How the elements are linked:
J792 z J172
J792 w J997
J792 o J778
J792 l J772
J792 v J920
J792 f J536
J714 z J350
J714 w J867
J714 o J276
J714 l J773
J714 v J487
J714 f J102
J684 z J536
J684 w J393
J684 o J997
J684 l J581
J684 v J580
J684 f J348
J649 z J487
J649 w J102
J649 o J350
J649 l J714
J649 v J627
J649 f J674
J102 z J649
J102 w J269
J102 o J714
J102 l J867
J102 v J820
J102 f J179
J992 z J773
J992 w J487
J992 o J675
J992 l J635
J992 v J714
J992 f J627
J269 z J102
J269 w J120
J269 o J867
J269 l J627
J269 v J674
J269 f J472
J772 z J778
J772 w J394
J772 o J514
J772 l J355
J772 v J172
J772 f J997
J675 z J461
J675 w J635
J675 o J512
J675 l J652
J675 v J276
J675 f J992
J350 z J635
J350 w J714
J350 o J84
J350 l J276
J350 v J992
J350 f J649
J276 z J84
J276 w J773
J276 o J348
J276 l J461
J276 v J635
J276 f J714
J773 z J276
J773 w J992
J773 o J461
J773 l J675
J773 v J350
J773 f J867
J84 z J652
J84 w J276
J84 o J48
J84 l J348
J84 v J675
J84 f J350
J172 z J338
J172 w J792
J172 o J71
J172 l J778
J172 v J394
J172 f J13
J348 z J48
J348 w J461
J348 o J684
J348 l J393
J348 v J652
J348 f J276
J512 z J393
J512 w J652
J512 o J897
J512 l J580
J512 v J348
J512 f J675
J581 z J997
J581 w J897
J581 o J394
J581 l J920
J581 v J536
J581 f J393
J461 z J348
J461 w J675
J461 o J393
J461 l J512
J461 v J84
J461 f J773
J120 z J269
J120 w J931
J120 o J627
J120 l J820
J120 v J179
J120 f J71
J48 z J580
J48 w J348
J48 o J536
J48 l J684
J48 v J512
J48 f J84
J71 z J472
J71 w J778
J71 o J120
J71 l J931
J71 v J355
J71 f J172
J635 z J675
J635 w J350
J635 o J652
J635 l J84
J635 v J773
J635 f J487
J867 z J714
J867 w J627
J867 o J773
J867 l J992
J867 v J649
J867 f J269
J931 z J120
J931 w J514
J931 o J820
J931 l J674
J931 v J472
J931 f J778
J394 z J772
J394 w J920
J394 o J355
J394 l J338
J394 v J792
J394 f J581
J13 z J920
J13 w J536
J13 o J172
J13 l J792
J13 v J581
J13 f J580
J338 z J355
J338 w J172
J338 o J472
J338 l J71
J338 v J772
J338 f J920
J997 z J792
J997 w J581
J997 o J772
J997 l J394
J997 v J13
J997 f J684
J674 z J820
J674 w J179
J674 o J649
J674 l J102
J674 v J120
J674 f J514
J778 z J71
J778 w J772
J778 o J931
J778 l J514
J778 v J338
J778 f J792
J179 z J674
J179 w J472
J179 o J102
J179 l J269
J179 v J931
J179 f J355
J472 z J179
J472 w J71
J472 o J269
J472 l J120
J472 v J514
J472 f J338
J652 z J512
J652 w J84
J652 o J580
J652 l J48
J652 v J461
J652 f J635
J920 z J394
J920 w J13
J920 o J338
J920 l J172
J920 v J997
J920 f J897
J393 z J684
J393 w J512
J393 o J581
J393 l J897
J393 v J48
J393 f J461
J580 z J897
J580 w J48
J580 o J13
J580 l J536
J580 v J393
J580 f J652
J355 z J514
J355 w J338
J355 o J179
J355 l J472
J355 v J778
J355 f J394
J627 z J867
J627 w J820
J627 o J992
J627 l J487
J627 v J102
J627 f J120
J487 z J992
J487 w J649
J487 o J635
J487 l J350
J487 v J867
J487 f J820
J820 z J627
J820 w J674
J820 o J487
J820 l J649
J820 v J269
J820 f J931
J536 z J13
J536 w J684
J536 o J792
J536 l J997
J536 v J897
J536 f J48
J514 z J931
J514 w J355
J514 o J674
J514 l J179
J514 v J71
J514 f J772
J897 z J581
J897 w J580
J897 o J920
J897 l J13
J897 v J684
J897 f J512

The rows follow the links: the fewer symbols apart two elements are, the more alike their rows tend to be.

Each row is also shifted at random along 5 hidden directions that mean nothing.

Some elements, each with a row of numbers:
J120: -90 -40 79 -3 53 -72 66 -64 -43 -56 57 32 -100 -13 -62 -7 24 -117 19 -85 58 -62 -63 54 -87 -108 43
J997: -170 -10 23 9 -143 120 29 128 99 103 116 191 64 25 -76 25 91 -20 197 -124 61 -45 37 -47 11 -63 107
J350: 35 81 -135 63 96 -41 -55 2 -14 -49 -104 -188 -66 2 75 -27 -48 89 -112 -15 33 128 -115 154 -54 -17 -38
J675: 162 35 -96 56 -29 -178 102 22 -19 -52 -82 -265 22 -43 -7 -74 85 1 -82 108 -68 140 -36 -37 82 4 60
J269: -51 -39 231 -63 67 -54 81 -137 -32 -47 86 83 -164 -40 104 118 67 -187 164 -329 162 -32 7 -82 -231 34 75
J393: -3 59 -27 9 -7 93 70 39 44 62 -89 12 -12 48 152 -13 -8 79 77 -24 -50 69 82 -91 38 102 -29
J580: -3 -6 -67 8 -40 97 103 100 65 54 -46 0 23 73 59 -34 -7 84 100 62 -77 57 77 -80 51 38 9
J897: 103 30 63 51 14 42 85 101 92 101 -123 -31 50 113 144 24 23 -102 120 -45 25 86 85 -93 -59 140 -74
J684: 51 114 -75 36 40 35 -23 63 75 10 -169 -32 98 100 127 93 -36 -12 -76 103 -56 67 170 -129 93 166 -164
J102: 43 11 145 -85 83 -6 -89 -181 -42 -84 79 148 -118 -85 86 195 1 -67 27 -276 123 -72 47 -45 -166 73 -6
J512: 69 70 -13 -40 -60 90 14 -27 30 -1 -23 73 -3 14 166 140 19 69 25 -52 -62 32 178 -206 104 118 -16
J772: 58 -13 148 -39 -51 126 -200 -27 2 105 89 248 118 -15 0 75 -54 -45 -31 -50 51 -144 64 -26 47 47 -125
J581: -26 19 -26 58 -41 87 64 175 102 136 -45 61 79 66 -30 -96 46 -17 147 -22 22 8 -37 57 -8 -32 49
J536: 68 -96 -34 26 -125 56 157 176 92 92 37 0 78 79 -135 -94 80 -24 210 98 -26 33 17 -13 -1 -53 111
J13: -189 13 38 88 -1 -15 169 152 76 163 -119 -107 80 61 58 -178 78 -75 140 -9 19 103 -65 20 -42 47 29
J276: 154 3 -88 2 -117 -107 42 0 22 -140 73 -132 -38 -4 -33 176 92 -42 -5 5 2 102 75 -162 53 -17 73
J487: -95 -74 -61 -59 -25 2 22 -55 -46 -116 89 -85 -158 -15 -8 74 -19 112 92 -60 38 72 -26 11 -137 -33 102
J867: 17 -81 -81 -93 -29 7 -71 -87 -50 -142 124 1 -105 -60 -110 150 -45 105 2 15 12 1 27 -21 -58 -33 66

In each set, the symbols that take the first to the second take the third to the fourth, perhaps in another order. Give the fourth.
Answers are names.
A -42 0 -22 73 -31 87 101 164 84 188 -41 42 76 53 -26 -189 52 14 170 -40 28 40 -98 113 -40 -54 59
B -132 -41 96 -31 -101 94 -76 8 13 93 89 165 99 -18 -49 4 3 1 40 4 1 -91 29 -37 61 8 -13
C 126 64 -74 36 33 -1 62 30 -3 94 -134 -87 47 -71 59 -215 5 174 -54 81 -122 64 -68 53 120 29 29
D J897

A -102 -74 67 -54 86 -144 92 -116 -84 -80 -15 -128 -72 -91 -28 -23 23 -23 7 -2 -7 34 -32 -12 -128 41 65
B 235 24 -64 36 -32 -66 -6 8 11 -62 25 -97 -41 -3 0 47 44 -16 -13 -77 54 82 -45 19 -39 -53 50
C 35 -93 156 -26 -32 78 -91 -10 -30 102 79 159 101 7 -37 -47 -65 -36 0 61 13 -116 -9 27 19 6 -70
D J674

A -7 -54 0 -48 -44 -33 -68 -34 -14 -159 164 124 -35 51 -190 208 -17 -140 -86 74 18 -166 89 -50 60 -124 -45
B -72 -22 63 5 208 -159 76 -120 -104 -1 -146 -205 -49 -109 17 -225 -12 13 -72 21 -7 63 -171 155 -128 43 6
C 267 89 71 45 37 -78 54 -42 -13 60 -115 -105 20 -53 206 -59 73 -32 -29 -117 1 111 11 -85 17 135 -11
D J580

A -54 87 -118 30 -55 -56 -15 -24 31 -146 28 -105 -105 39 100 206 58 -3 -39 -121 45 120 73 -92 12 -11 34
B 42 2 -74 66 31 -53 74 31 -7 -5 -40 -205 -104 17 71 -129 25 50 42 -87 66 147 -165 133 -120 -78 90
C 20 15 119 -27 173 -109 -5 -146 -71 -28 -55 -19 -63 -98 37 -53 -1 -68 -31 -126 61 -34 -95 90 -151 39 -5
D J269

A 49 9 -93 20 47 0 -40 -11 -19 -73 -24 -130 -104 9 36 -26 -43 104 -18 -48 50 99 -109 126 -95 -59 22
B 114 -12 -70 36 -103 -119 120 17 -7 -53 21 -174 -28 -40 -8 -25 107 9 16 26 -41 117 -21 -76 48 -33 135
C 151 26 -80 28 40 53 82 64 4 114 -134 -65 64 -19 30 -232 -25 170 4 113 -115 52 -58 62 79 33 8
D J536

A -62 -87 127 -5 -45 0 -4 24 -18 124 11 28 133 -30 -35 -92 10 -55 17 97 -25 -36 -5 -25 34 65 -30
B -102 -29 95 5 -8 -13 -77 -20 -33 78 -43 -1 138 0 10 -34 -44 -46 -88 146 -43 -52 56 -42 77 112 -119
C 137 -101 139 -57 114 -124 62 -132 -98 -32 -15 -127 -78 -83 12 -43 11 -61 51 -56 36 22 -65 31 -221 87 50
D J649

A -237 -17 28 33 -86 59 75 119 51 153 24 66 96 -3 -38 -148 73 -10 147 -32 16 1 -67 37 11 -37 99
B -117 65 -14 53 -49 7 6 104 108 54 -73 14 129 64 -8 51 55 -81 18 50 -1 31 95 -68 59 77 -40
C -150 -53 -104 -104 -72 68 -64 -98 -34 -137 184 103 -147 -87 -129 127 -35 195 65 -81 11 -48 -5 8 -46 -119 137
D J102

A 94 -27 131 -55 -105 93 -176 5 35 86 124 258 156 -27 -79 148 19 -86 23 -34 52 -149 106 -107 59 67 -52
B -27 77 -5 28 -38 -32 -113 50 51 57 -72 32 221 -1 -76 66 32 -94 -127 157 -47 -49 117 -71 138 115 -108
C 119 -152 301 10 19 61 13 -27 -38 116 81 100 -5 80 87 -73 -63 -175 130 -96 106 -84 -48 34 -163 14 -57
D J338

A -139 24 5 -50 103 -159 12 -130 -70 -141 -40 -87 -49 -84 -54 74 7 -43 -130 51 -35 -13 42 -47 -19 54 -26
B 222 -3 81 -40 156 -65 -104 -148 -72 -41 -80 -82 -39 -86 34 5 -52 1 -89 -44 49 14 -43 95 -147 116 -71
C 105 -136 180 -38 -70 112 -95 -8 -18 77 152 200 57 29 -75 1 -73 -61 50 16 45 -153 10 -3 -17 -36 -57
D J514

A -186 25 -59 -52 91 -143 -6 -128 -71 -125 -24 -81 -48 -100 -89 16 -11 33 -149 82 -57 -32 -15 26 19 -11 5
B -107 -7 26 -32 100 -127 32 -103 -63 -83 6 -33 -63 -78 -75 -17 14 -38 -52 -8 1 -42 -59 45 -45 -43 35
C 16 82 -32 -63 62 -81 -168 -110 -32 -171 45 135 -11 -39 -136 221 -24 -95 -216 31 8 -159 84 -20 69 -24 -94
D J120

A 8 -103 215 21 -43 -37 76 34 0 162 2 -13 144 -9 -3 -130 46 -133 100 14 19 -6 -12 -42 -49 110 10
B -51 -61 170 -5 -29 77 -46 25 -3 166 33 133 102 -35 -2 -115 -1 -22 77 -34 36 -71 -48 32 -17 21 -9
C 115 -28 135 22 114 -75 1 -42 -42 -2 7 50 -44 -3 -25 -64 -11 -181 -20 -91 92 -96 -115 124 -129 -83 -28
D J120

A 178 -112 -47 -40 -113 42 -9 -1 1 -93 188 -12 -117 13 -83 107 9 46 146 -92 86 37 -19 19 -141 -118 140
B -90 16 43 -67 98 -70 -40 -136 -63 -103 21 31 -78 -94 -28 60 -1 -14 -43 -96 24 -55 -14 26 -69 -1 23
C 199 -40 54 1 -67 -67 -104 50 13 103 -25 8 281 -51 -214 -38 40 -103 -125 269 -72 -83 68 -23 131 107 -83
D J684

A 195 -43 14 -23 -161 91 -127 114 76 114 149 258 198 -44 -273 -1 54 -21 62 84 8 -162 16 43 94 -77 42
B -75 32 148 22 37 116 -115 7 10 206 -49 157 98 -34 88 -158 -35 11 3 -99 51 -75 -98 127 -9 49 -62
C 108 -167 189 20 25 -22 83 0 -57 33 76 1 -32 78 -48 -88 -34 -188 80 22 68 -79 -80 77 -128 -78 -28
D J179

A 71 69 -106 7 -108 11 -33 -3 38 -91 112 39 -104 -11 33 160 65 33 30 -172 63 53 27 -60 25 -94 99
B 301 109 8 16 -39 68 -65 -8 27 65 35 122 -39 -70 117 -20 68 63 43 -266 77 12 -66 33 5 -42 86
C 156 -78 -4 -28 -4 -63 7 -60 -34 -102 39 -159 -100 15 15 92 -22 -4 31 1 46 88 20 -21 -147 38 21
D J350

A -120 12 -121 -45 -153 73 110 30 47 -35 68 31 -33 -41 8 24 49 195 85 26 -132 54 98 -165 154 -32 132
B -80 78 -102 48 -48 89 -28 141 103 77 -45 69 106 66 -66 -11 28 0 19 47 -10 -17 29 39 84 -22 -20
C -140 -186 46 2 -47 -40 102 33 -66 -20 87 -61 -3 97 -134 -107 -59 -72 -4 230 -58 -63 -31 29 22 -116 -9
D J820

A -193 -26 99 20 77 -28 2 -47 -29 -48 -16 -18 -52 120 75 59 -74 -146 -73 24 22 -46 28 -11 -21 -9 -132
B -39 -35 134 -23 8 41 -126 -66 -19 -26 52 116 45 98 72 186 -100 -150 -99 43 32 -112 143 -127 26 91 -197
C 116 145 -101 -55 -92 111 -124 -28 47 -33 57 199 2 -58 73 193 21 139 -55 -109 -45 -46 138 -147 191 28 10
D J84

A -124 11 -127 40 -31 62 135 139 75 55 -81 -80 28 88 22 -75 -3 101 71 129 -103 95 50 -55 70 19 9
B 96 113 -74 50 104 38 8 42 21 88 -224 -83 80 32 145 -104 -53 106 -89 116 -101 77 35 -10 94 137 -126
C -19 -20 39 7 32 -37 -72 -34 -27 -86 58 73 -14 63 -79 94 -70 -139 -128 84 21 -127 27 16 26 -83 -114
D J71

A -161 112 -157 -18 -70 -16 55 -10 18 -68 -56 -65 -21 -47 101 51 46 137 -88 55 -153 98 130 -188 222 43 29
B 46 14 -62 73 -11 57 88 172 86 125 -76 -20 115 69 -63 -168 21 18 89 82 -34 26 -56 89 8 -28 27
C -204 -59 146 -17 -56 57 -29 -12 -12 84 42 88 63 8 56 0 -18 -46 56 -6 2 -42 43 -72 23 55 -49
D J179

A 169 32 -52 -2 14 -21 78 17 -6 51 -113 -101 74 -24 59 -95 11 87 -42 148 -131 70 52 -85 109 110 -23
B 37 95 -39 14 -40 55 64 2 27 58 1 31 -63 -77 155 -62 68 123 89 -202 -11 70 -47 -38 50 -28 117
C 84 88 120 47 16 81 -92 79 92 178 -56 168 131 17 51 -19 42 -105 57 -144 108 -58 -5 41 -33 69 -64
D J536

